Here is a tiny trained network, its code and every weight. The questions are about switching its units off for an input and a target symbol, where a switched-off unit gives its printed mean instead of its output.

import numpy as np


def w(rows, s, z=0):
    codes = np.array(rows[::2]) - 128.0
    scale = np.full(codes.shape[1], s)
    scale[-1] = z or s
    return codes * scale


def f(y):
    return np.maximum(y, 0)


def softmax(a):
    e = np.exp(a - a.max(-1, keepdims=True))
    return e / e.sum(-1, keepdims=True)


def log_softmax(a):
    a = a - a.max(-1, keepdims=True)
    return a - np.log(np.exp(a).sum(-1, keepdims=True))


def net(x, mask):
    ids = ['αγδεζθλμπστφψω'.index(c) for c in x.split()]
    T = len(ids)
    res = E[ids] + P[:T]
    q, k, v = (res @ M[0].T for M in (Q, K, V))
    z = softmax(np.where(np.tri(T) > 0, q @ k.T / 4**0.5, -1e9)) @ v
    res = res + np.where(mask[0], z, O[0][:, -1]) @ O[0][:, :-1]
    y = f(res @ A[0][:, :-1].T + A[0][:, -1])
    res = res + np.where(mask[1:25], y, B[0][:, -1]) @ B[0][:, :-1]
    return log_softmax(res[-1] @ U[:, :-1].T + U[:, -1])


Q, K, V, O, A, B = {}, {}, {}, {}, {}, {}
E = w([
[49,204,116,91,172],'α',
[60,122,72,174,172],'γ',
[162,96,118,136,160],'δ',
[140,206,171,61,148],'ε',
[129,95,118,127,119],'ζ',
[86,192,150,46,137],'θ',
[104,112,72,191,203],'λ',
[113,71,82,184,153],'μ',
[55,253,109,109,235],'π',
[200,91,149,108,108],'σ',
[124,99,136,95,68],'τ',
[62,94,77,162,132],'φ',
[160,26,120,155,73],'ψ',
[164,112,159,70,85],'ω',
],0.017)
P = w([
[91,125,120,124,130],'0',
[108,94,174,121,169],'1',
[175,115,176,63,176],'2',
[156,160,92,140,82],'3',
[141,145,208,210,117],'4',
[8,108,151,195,124],'5',
[104,166,34,184,60],'6',
[161,105,63,22,145],'7',
[86,90,129,97,170],'8',
[60,116,251,158,131],'9',
],0.02)
Q[0] = w([
[145,123,254,197,91],'head 0',
[187,77,48,101,78],'head 0',
[63,109,242,116,151],'head 0',
[178,212,66,186,56],'head 0',
],0.012)
K[0] = w([
[149,130,119,98,166],'head 0',
[80,121,161,174,110],'head 0',
[162,118,53,128,113],'head 0',
[145,90,250,175,191],'head 0',
],0.018)
V[0] = w([
[5,159,119,71,142],'head 0',
[133,81,146,101,25],'head 0',
[117,203,136,74,101],'head 0',
[101,150,82,200,120],'head 0',
],0.014)
O[0] = w([
[108,137,102,173,110,188],'head 0',
[252,127,105,153,178,55],'head 0',
[124,166,55,96,62,5],'head 0',
[122,138,152,138,112,152],'head 0',
],0.02,0.0023)
A[0] = w([
[105,97,131,93,169,186],'neuron 0',
[111,202,198,187,140,121],'neuron 1',
[156,115,123,240,99,142],'neuron 2',
[104,33,90,111,136,173],'neuron 3',
[118,165,105,45,134,163],'neuron 4',
[91,194,217,120,144,212],'neuron 5',
[245,155,127,64,102,202],'neuron 6',
[162,153,104,82,192,94],'neuron 7',
[153,95,149,163,167,57],'neuron 8',
[99,222,100,117,144,164],'neuron 9',
[158,53,146,141,29,187],'neuron 10',
[152,137,109,221,76,177],'neuron 11',
[125,164,133,129,69,57],'neuron 12',
[133,210,160,124,143,98],'neuron 13',
[114,154,164,137,52,83],'neuron 14',
[102,163,89,183,184,190],'neuron 15',
[69,186,150,81,104,135],'neuron 16',
[150,94,151,141,173,81],'neuron 17',
[147,56,89,159,119,254],'neuron 18',
[159,115,184,129,63,137],'neuron 19',
[156,133,160,79,63,136],'neuron 20',
[44,155,132,156,153,145],'neuron 21',
[182,65,87,152,145,134],'neuron 22',
[79,66,179,145,76,90],'neuron 23',
],0.011,0.0076)
B[0] = w([
[115,168,167,80,66,190],'neuron 0',
[145,104,99,178,139,186],'neuron 1',
[184,221,127,190,38,166],'neuron 2',
[133,76,121,43,184,177],'neuron 3',
[102,54,139,254,68,161],'neuron 4',
[93,110,36,159,96,221],'neuron 5',
[90,127,102,123,135,244],'neuron 6',
[91,92,80,164,66,205],'neuron 7',
[119,149,82,115,40,199],'neuron 8',
[119,74,185,69,150,193],'neuron 9',
[98,174,113,135,213,181],'neuron 10',
[118,227,120,187,168,178],'neuron 11',
[125,155,173,106,161,177],'neuron 12',
[97,180,70,145,236,144],'neuron 13',
[179,122,171,121,141,199],'neuron 14',
[170,86,187,54,121,181],'neuron 15',
[190,174,61,137,178,227],'neuron 16',
[77,141,112,139,13,211],'neuron 17',
[67,174,161,63,114,198],'neuron 18',
[138,138,144,144,121,156],'neuron 19',
[100,82,154,103,205,146],'neuron 20',
[172,135,166,119,164,250],'neuron 21',
[213,137,123,101,137,210],'neuron 22',
[177,57,144,136,153,234],'neuron 23',
],0.0066,0.019)
U = w([
[154,230,239,97,124,108],'α',
[170,139,127,193,142,148],'γ',
[64,142,235,33,118,140],'δ',
[20,114,23,118,106,212],'ε',
[162,189,207,105,111,202],'ζ',
[73,208,133,120,45,86],'θ',
[217,71,148,139,198,15],'λ',
[66,119,213,149,19,153],'μ',
[113,171,154,70,223,132],'π',
[186,109,134,1,162,194],'σ',
[211,161,91,173,148,42],'τ',
[161,172,170,179,99,95],'φ',
[181,170,192,128,37,4],'ψ',
[173,129,41,162,138,116],'ω',
],0.0081,0.0038)

Each question gives the input, a string of symbols that net reads in full, and the target symbol t.
The units are the heads (4 rows each of Q, K, V and O) and the neurons (one row each of A and B). Each row of codes is followed by its name. A weight is (code - 128) times the scale printed after its matrix; where a second scale follows, it is the last column's (O, A, B and U).
mask holds one flag per unit, heads first, then neurons. A switched-off unit (its flag False) gives its mean, the last column of its rows in O or B, instead of its output. The means were averaged over made-up inputs and are rounded, as every weight is.
A unit's drop is (log p(t) with every unit on - log p(t) with that unit switched off) / (log p(t) with every unit on - log p(t) with every unit switched off).
The circuit of an input: a set's keep is (log p(t) with only the set's units on - log p(t) with every unit switched off) / (log p(t) with every unit on - log p(t) with every unit switched off). Starting from the 12 units with the biggest drops (on a tie, the unit counted first), units are removed one at a time, each time the one whose removal leaves the highest keep (on an exact tie, the one counted first), for as long as the keep stays at least 0.8.
units of the circuit, in order: the units of the circuit, biggest drop first
k most important neurons: the k neurons with the biggest drops, biggest first
drop of u: that unit's drop, to one decimal
input μ ψ δ σ σ θ α σ, target θ: units of the circuit, in order => (head 0; neuron 2)
input σ σ ψ λ σ σ μ σ θ, target ε: units of the circuit, in order => (neuron 5; neuron 14)
input ψ α μ σ α ω π σ τ, target π: 4 most important neurons => (neuron 16; neuron 21; neuron 14; neuron 12)
input μ σ μ μ ψ, target μ: units of the circuit, in order => (head 0; neuron 16; neuron 17)
input σ μ ψ δ γ π, target π: units of the circuit, in order => (neuron 17)
input ψ σ σ δ μ σ σ π α λ, target π: 3 most important neurons => (neuron 16; neuron 21; neuron 9)
input ψ π π ψ, target π: 2 most important neurons => (neuron 16; neuron 10)
input ψ ζ σ μ α σ λ σ ψ, target λ: 2 most important neurons => (neuron 23; neuron 17)
input ψ σ σ ψ σ π σ ψ σ σ, target ψ: 3 most important neurons => (neuron 17; neuron 8; neuron 22)
input μ π α α σ σ μ λ μ μ, target λ: 3 most important neurons => (neuron 23; neuron 21; neuron 17)
input θ ω μ σ, target ω: 2 most important neurons => (neuron 6; neuron 21)
input ζ τ θ σ π σ σ μ ε λ, target μ: 2 most important neurons => (neuron 16; neuron 22)
input ψ ψ ψ, target ψ: 2 most important neurons => (neuron 17; neuron 8)
input θ γ μ ζ ζ σ ε, target ε: most important neuron => (neuron 21)
input μ δ μ μ, target δ: drop of neuron 16 => 0.1
input μ σ ψ α π, target ω: drop of head 0 => 0.5
input μ α π σ ψ σ σ ψ ψ, target σ: drop of neuron 22 => 0.2
